Below are the code and all the weights of a small trained network. Each question names an input and a target symbol and asks about switching units off, where a switched-off unit gives its printed mean instead of its output.

import numpy as np


def w(rows, s, z=0):
    codes = np.array(rows[::2]) - 128.0
    scale = np.full(codes.shape[1], s)
    scale[-1] = z or s
    return codes * scale


def f(y):
    return y / 2 * (1 + np.tanh(0.7978845608 * (y + 0.044715 * y**3)))


def softmax(a):
    e = np.exp(a - a.max(-1, keepdims=True))
    return e / e.sum(-1, keepdims=True)


def log_softmax(a):
    a = a - a.max(-1, keepdims=True)
    return a - np.log(np.exp(a).sum(-1, keepdims=True))


def net(x, mask):
    ids = ['ΓΔΛαεζξπτω'.index(c) for c in x.split()]
    T = len(ids)
    res = E[ids] + P[:T]
    u = 0
    for l in range(2):
        q, k, v = (res @ M[l].T for M in (Q, K, V))
        z = softmax(np.where(np.tri(T) > 0, q @ k.T / 3**0.5, -1e9)) @ v
        res = res + np.where(mask[u], z, O[l][:, -1]) @ O[l][:, :-1]
        u += 1
        y = f(res @ A[l][:, :-1].T + A[l][:, -1])
        res = res + np.where(mask[u : u + 16], y, B[l][:, -1]) @ B[l][:, :-1]
        u += 16
    return log_softmax(res[-1] @ U[:, :-1].T + U[:, -1])


Q, K, V, O, A, B = {}, {}, {}, {}, {}, {}
E = w([
[124,129,43,156,146,122,140],'Γ',
[126,108,33,154,139,113,192],'Δ',
[74,142,128,149,21,94,126],'Λ',
[108,137,4,125,113,152,165],'α',
[165,100,121,213,136,61,126],'ε',
[120,156,63,162,153,123,86],'ζ',
[105,59,71,163,121,86,227],'ξ',
[144,70,97,190,154,84,139],'π',
[145,174,94,186,138,106,77],'τ',
[159,127,92,197,139,71,172],'ω',
],0.013)
P = w([
[180,129,204,108,155,165,146],'0',
[148,116,113,107,136,60,81],'1',
[115,129,145,85,118,106,128],'2',
[103,95,151,100,112,125,120],'3',
[89,95,137,115,101,133,125],'4',
[80,85,132,136,110,140,134],'5',
[84,110,132,156,105,151,140],'6',
[86,109,138,166,102,167,147],'7',
[104,121,139,170,103,196,150],'8',
[120,122,167,171,85,214,143],'9',
[132,127,141,164,103,254,144],'10',
],0.014)
Q[0] = w([
[91,53,58,194,100,57,68],'L0H0',
[171,59,222,36,159,180,127],'L0H0',
[110,128,159,1,173,70,121],'L0H0',
],0.0095)
K[0] = w([
[68,149,112,240,92,212,149],'L0H0',
[163,157,127,46,101,87,114],'L0H0',
[84,122,44,145,126,2,81],'L0H0',
],0.0093)
V[0] = w([
[159,223,44,122,198,226,119],'L0H0',
[84,166,83,84,10,146,134],'L0H0',
[166,50,50,170,124,111,255],'L0H0',
],0.0091)
O[0] = w([
[96,6,164,78,83,2,174,39],'L0H0',
[248,152,57,143,31,138,154,249],'L0H0',
[178,67,197,58,99,177,15,253],'L0H0',
],0.0081,0.005)
A[0] = w([
[159,127,97,104,181,108,130,168],'L0N0',
[126,120,152,84,205,146,159,64],'L0N1',
[105,90,168,180,115,140,184,232],'L0N2',
[126,113,118,180,119,77,208,108],'L0N3',
[80,140,155,124,138,147,160,3],'L0N4',
[181,98,114,91,126,155,106,146],'L0N5',
[89,156,120,138,133,111,135,90],'L0N6',
[165,132,106,165,149,127,119,170],'L0N7',
[73,103,101,154,124,154,79,66],'L0N8',
[53,139,132,95,71,149,179,220],'L0N9',
[70,158,121,139,174,95,175,45],'L0N10',
[93,121,71,89,197,153,134,106],'L0N11',
[141,160,200,125,150,133,130,40],'L0N12',
[138,167,86,108,146,162,128,116],'L0N13',
[144,126,97,107,123,215,181,128],'L0N14',
[3,146,183,85,91,119,123,88],'L0N15',
],0.013,0.0072)
B[0] = w([
[89,149,165,219,118,147,104,131],'L0N0',
[103,113,150,68,98,126,172,129],'L0N1',
[77,143,48,74,172,38,82,197],'L0N2',
[101,126,123,45,186,252,117,123],'L0N3',
[214,185,175,73,123,254,219,116],'L0N4',
[137,238,169,148,68,109,135,210],'L0N5',
[137,101,48,112,63,201,136,117],'L0N6',
[51,147,158,103,181,144,189,177],'L0N7',
[154,134,205,52,147,54,140,142],'L0N8',
[127,88,107,170,176,85,115,241],'L0N9',
[138,107,186,73,21,210,171,125],'L0N10',
[82,120,162,144,218,139,63,124],'L0N11',
[203,241,115,104,155,134,144,120],'L0N12',
[121,44,201,115,141,145,132,167],'L0N13',
[77,159,155,157,183,116,99,254],'L0N14',
[117,48,199,46,206,128,90,130],'L0N15',
],0.0083,0.0087)
Q[1] = w([
[61,116,172,197,134,101,115],'L1H0',
[144,100,102,127,89,88,84],'L1H0',
[6,105,199,229,111,71,75],'L1H0',
],0.013)
K[1] = w([
[81,218,202,33,130,117,216],'L1H0',
[110,150,113,72,85,31,176],'L1H0',
[41,207,254,26,99,38,184],'L1H0',
],0.0088)
V[1] = w([
[53,45,110,140,116,124,152],'L1H0',
[90,130,174,75,101,255,108],'L1H0',
[153,144,167,127,220,157,155],'L1H0',
],0.0077)
O[1] = w([
[241,145,110,156,241,99,162,59],'L1H0',
[218,122,2,88,147,172,127,183],'L1H0',
[151,235,88,68,99,52,77,255],'L1H0',
],0.0081,0.0031)
A[1] = w([
[187,180,245,159,94,185,116,66],'L1N0',
[179,99,120,203,152,134,146,80],'L1N1',
[178,90,143,88,106,198,101,105],'L1N2',
[216,120,103,139,172,86,137,102],'L1N3',
[114,165,121,176,142,137,116,109],'L1N4',
[123,160,154,140,126,126,58,169],'L1N5',
[96,129,125,104,129,93,189,152],'L1N6',
[106,133,132,102,182,107,97,86],'L1N7',
[109,119,55,191,63,110,181,81],'L1N8',
[176,59,154,77,142,134,145,67],'L1N9',
[136,158,129,117,161,216,215,45],'L1N10',
[144,136,108,146,134,235,233,10],'L1N11',
[101,62,159,115,115,184,147,86],'L1N12',
[126,105,100,134,111,154,85,110],'L1N13',
[173,149,97,79,117,191,48,76],'L1N14',
[183,196,91,91,128,106,112,108],'L1N15',
],0.011)
B[1] = w([
[102,68,108,117,144,172,143,129],'L1N0',
[83,163,163,123,85,98,128,124],'L1N1',
[145,158,143,150,139,94,118,132],'L1N2',
[147,156,210,119,154,168,124,152],'L1N3',
[75,156,107,104,160,120,168,171],'L1N4',
[141,138,140,104,133,146,157,254],'L1N5',
[141,94,114,160,137,140,103,133],'L1N6',
[94,143,122,156,113,112,134,135],'L1N7',
[122,108,116,133,111,175,86,162],'L1N8',
[129,177,147,168,117,142,113,127],'L1N9',
[4,121,215,77,196,200,74,123],'L1N10',
[95,124,132,121,120,181,98,125],'L1N11',
[112,136,140,103,165,102,126,122],'L1N12',
[133,126,177,109,133,156,145,147],'L1N13',
[112,103,127,126,167,136,168,167],'L1N14',
[104,92,124,158,113,133,105,184],'L1N15',
],0.016,0.011)
U = w([
[125,88,138,35,184,3,245,238],'Γ',
[224,92,94,136,31,88,143,254],'Δ',
[89,180,87,221,85,166,215,180],'Λ',
[46,39,184,182,110,80,193,70],'α',
[60,127,171,67,97,81,124,23],'ε',
[81,145,206,129,154,109,107,25],'ζ',
[100,80,173,63,132,186,214,67],'ξ',
[41,50,33,84,183,69,112,58],'π',
[115,71,55,130,207,116,83,80],'τ',
[145,147,200,64,46,80,128,98],'ω',
],0.0053,0.0075)

Each question gives the input, a string of symbols that net reads in full, and the target symbol t.
The units are the heads (3 rows each of Q, K, V and O) and the neurons (one row each of A and B). Each row of codes is followed by its name. A weight is (code - 128) times the scale printed after its matrix; where a second scale follows, it is the last column's (O, A, B and U).
mask holds one flag per unit, layer by layer, with each layer's heads first. A switched-off unit (its flag False) gives its mean, the last column of its rows in O or B, instead of its output. The means were averaged over made-up inputs and are rounded, as every weight is.
A unit's drop is (log p(t) with every unit on - log p(t) with that unit switched off) / (log p(t) with every unit on - log p(t) with every unit switched off).
The circuit of an input: a set's keep is (log p(t) with only the set's units on - log p(t) with every unit switched off) / (log p(t) with every unit on - log p(t) with every unit switched off). Starting from the 12 units with the biggest drops (on a tie, the unit counted first), units are removed one at a time, each time the one whose removal leaves the highest keep (on an exact tie, the one counted first), for as long as the keep stays at least 0.8.
units of the circuit, in order: the units of the circuit, biggest drop first
most important unit: the unit with the biggest drop
top k neurons: the k neurons with the biggest drops, biggest first
top k neurons in layer l: the k neurons of layer l with the biggest drops, biggest first
drop of u: that unit's drop, to one decimal
input Λ Λ Λ α, target Λ: units of the circuit, in order	[L0H0]
input Γ ξ Λ Δ Λ τ, target Γ: units of the circuit, in order	[L0H0, L1H0, L1N8]
input Λ α Λ Γ, target Λ: units of the circuit, in order	[L0H0, L0N2]
input Λ α Λ ω, target Λ: units of the circuit, in order	[L0H0, L0N8]
input Γ ζ ζ α Λ τ Λ Λ ε, target Γ: top 2 neurons in layer 0	[L0N7, L0N2]
input Δ Λ Δ, target Δ: top 2 neurons in layer 0	[L0N9, L0N14]
input Δ Λ τ α α τ, target Δ: top 3 neurons in layer 0	[L0N14, L0N9, L0N1]
input π Λ α τ Λ ζ ω, target π: top 2 neurons	[L0N12, L1N15]
input Λ Λ α, target Λ: units of the circuit, in order	[L0H0, L0N2]
input Γ Λ Γ ζ Λ, target Γ: units of the circuit, in order	[L0N15, L1H0, L0H0, L0N5]
input Δ Λ π ε Λ ξ Λ Γ α Δ Λ, target Δ: top 3 neurons in layer 0	[L0N9, L0N1, L0N7]
input Λ α α, target Δ: top 3 neurons in layer 1	[L1N14, L1N4, L1N3]
input Δ Δ Γ, target Δ: top 2 neurons in layer 1	[L1N4, L1N3]
input ξ Λ α, target ξ: top 3 neurons in layer 1	[L1N14, L1N13, L1N5]
input α Λ ξ α τ Λ, target α: units of the circuit, in order	[L1H0]
input ξ Λ Δ ζ Δ Λ ζ Λ τ ξ Λ, target ξ: top 2 neurons in layer 0	[L0N12, L0N5]
input Δ Λ ξ Λ ξ Λ Λ Λ Λ α τ, target Δ: top 2 neurons in layer 0	[L0N14, L0N9]
input Δ τ Λ Δ α ζ, target Δ: top 2 neurons	[L0N14, L1N4]
input α Δ ξ α Δ, target Δ: top 3 neurons in layer 1	[L1N4, L1N14, L1N3]
input Γ Δ Λ ω α Δ Λ Λ π Λ α, target Γ: most important unit	L0N14
input Λ ε ω, target Λ: drop of L0N1	0.0
input Δ ζ Λ Λ τ α α, target Δ: drop of L0N5	0.2
input α Λ ζ Λ, target α: drop of L0N9	0.1
input Λ ξ Λ Λ Λ, target Λ: drop of L0H0	2.6
